The rows lie along a hidden order. The number after each row says roughly how far along it the row is, from 0 to 12. A new part has a new order.
[-15.0   3.5   0.8   2.2   8.1   7.3   4.1  11.3  -5.2  17.9   0.4 -25.4
  11.7  -0.3   3.6 -12.9 -53.6  15.0 -31.8 -12.2   7.1  30.1   7.5  14.0
  21.6] : 6
[ 20.5   7.3   1.8  -3.7 -12.8  -3.2   3.3  -8.5 -15.6  -6.4   7.6   5.3
  12.3   1.5   9.6 -11.8   8.9  40.3  -8.6  10.5   4.4  22.8   4.2  21.1
 -15.2] : 4
[ -8.4  10.3  -7.6   4.7  14.5 -24.3  -1.6   1.3 -13.0  -2.7  -8.8   0.1
  12.5   7.8  27.2 -14.4 -11.0  -3.8 -11.8  13.4  15.0  21.3  -2.5  16.8
   6.9] : 3
[-10.8   8.6  -7.7  -0.8  11.7  -7.0  -3.0   6.5 -14.8   9.9  16.0  -9.7
  10.6  -6.4  14.0 -10.5 -58.7  19.7  -8.6   0.0   8.3  34.8  -1.3  13.4
   7.4] : 4
[ 17.0   4.1  -5.0   6.1  11.0 -15.3 -12.6   0.6  -6.8  11.4   6.6   2.6
  10.3  -9.4  28.4  -3.3  -3.7  -0.1 -10.9   9.0  11.4  28.6  -2.5  11.4
  -5.9] : 4
[  7.5   6.5  -0.1  -3.8  -6.9   1.2   4.6   0.2 -10.1   5.4  14.9 -10.2
  13.3  -1.9   3.7 -15.0 -22.9  32.7 -14.8  -0.7   4.0  32.7   4.2  13.1
   4.2] : 5
[  9.6   0.5 -21.0  10.1  25.5 -33.0 -12.9   5.5  10.4  25.2   8.0  -3.6
   7.2 -17.2  44.4  -6.7  -3.1  -0.6  -5.4   3.1  18.9  51.2 -10.5  -6.5
  12.6] : 7
[  6.4   6.2   4.9  10.9   7.0  -2.3 -17.0   7.7 -20.1  14.0   4.2  -9.4
  12.6  -0.8  11.6   1.4 -41.7 -44.5 -18.5   8.5  -4.7  30.2   1.9  15.4
  -2.3] : 0
[ 26.6   0.3  -6.8   6.1 -18.3  -3.9   0.5  -9.1  -6.4   1.0  15.4   5.3
  10.7  -9.9   0.8 -13.7   5.9  38.9  -1.4  -4.6  -3.5  19.9   2.6  14.7
 -20.6] : 7
[ 27.1  -0.7  -7.0  14.5  -9.2  -7.9 -23.5  -3.7 -10.1   8.9  19.1   9.9
  11.5 -18.7   0.2   6.3 -20.0 -28.1   3.1  -0.8 -10.3  10.6  -1.9  15.4
 -31.9] : 3
[ 20.3  -0.6   3.6  20.5 -26.5  12.2   5.1   4.8 -11.9  13.4   9.1 -29.3
  11.6   3.8 -14.0 -24.3 -52.3  -3.9 -22.8 -11.1 -18.6  62.7   7.5   2.9
  15.7] : 5
[ 23.8   8.1  -0.4  -4.2  -9.9  -2.1   7.1  -8.8 -19.3  -1.9  13.8   6.7
  10.0  -1.5  11.5 -12.1  -3.3  62.9  -7.6   9.1   6.0  26.3   3.8  23.3
 -16.7] : 5
[  5.4   2.3  -8.3  24.4 -17.7   1.8   3.0   1.1 -30.1   1.8   3.2 -12.1
   4.4   1.3  -5.9 -23.6 -90.2  10.4  -9.9  -6.2 -17.0  51.8   3.0  20.4
  -3.2] : 6
[  1.8   7.2   4.1 -13.2  -1.8  15.0  18.7   5.5 -13.6  16.7  20.8 -24.1
   8.0  -1.5   6.0 -20.2 -59.5  86.5 -26.4  -6.7   9.4  53.5   8.9  12.3
  19.4] : 7
[ 32.2  -2.4   7.6   0.3  -2.4  11.7   2.2  -0.7  -0.9  23.8   1.9 -10.6
   7.5  -7.8  17.2  -0.3  11.7  51.9 -35.0  -3.3  11.9  27.7  11.4  19.8
 -10.3] : 9
[ 19.3 -10.7   7.5   5.1   5.3  24.3  -1.3   4.9   9.1  35.2 -14.5 -13.4
   5.5 -13.6  11.3   9.2   0.8  54.2 -48.9 -22.9  16.0   0.3  17.5  31.3
 -18.8] : 12
[  7.7   4.1  -6.1  14.9 -10.4 -12.9   0.0  -3.3 -15.1  -3.2  -2.7  -2.6
  12.5   2.8   6.0 -20.0 -19.7  -3.4  -7.9   2.5  -3.1  28.0   0.9  16.0
  -3.7] : 5
[-11.8  10.0   1.7   4.3  16.1  -8.7 -15.0   7.3 -21.2   3.7  -1.9  -2.9
  15.9   2.8  12.5   1.5 -45.6 -41.8 -15.2   9.0   4.3  10.3   1.1  21.7
  -0.5] : 0
[ 19.1  -8.8   6.8   6.2   1.3  19.3   0.0   3.9  12.3  30.0  -8.2 -14.6
   8.5 -11.4   5.3   4.2   7.4  40.2 -43.3 -21.2  11.6   4.5  15.5  24.7
 -12.7] : 11
[ 26.6   1.7   2.2  19.0 -10.9   5.3  -0.2   5.3 -24.2  20.4  13.4 -18.5
   3.9  -1.9  10.8 -15.5 -73.1   6.9 -20.6   2.7 -10.9  82.7   2.9   7.2
  10.6] : 4
[ 37.6   2.8   4.8  -1.3 -34.7  -1.0   9.5 -11.9   5.0  -4.8  10.1  -5.6
  19.6   2.0  -9.3 -22.0  62.8  20.5 -14.6   0.2  -4.6  18.4   7.1   6.0
  -3.4] : 6
[ 25.2  -3.7  -3.3   3.3  -3.0  -4.4   1.5  -1.0  15.2  19.7   2.9 -12.1
  12.5  -8.9  15.3 -10.8  33.8  27.6 -22.7  -8.7  10.8  27.2   5.6   3.7
   4.3] : 9
[ 11.3   0.4  -4.6  34.7 -23.9   6.2  13.7   4.0 -33.0   7.2  -4.3 -26.8
  -1.4   9.2  -1.2 -36.6 -99.9  25.2 -22.2  -5.7 -20.9  86.2   4.9  14.3
  15.1] : 7
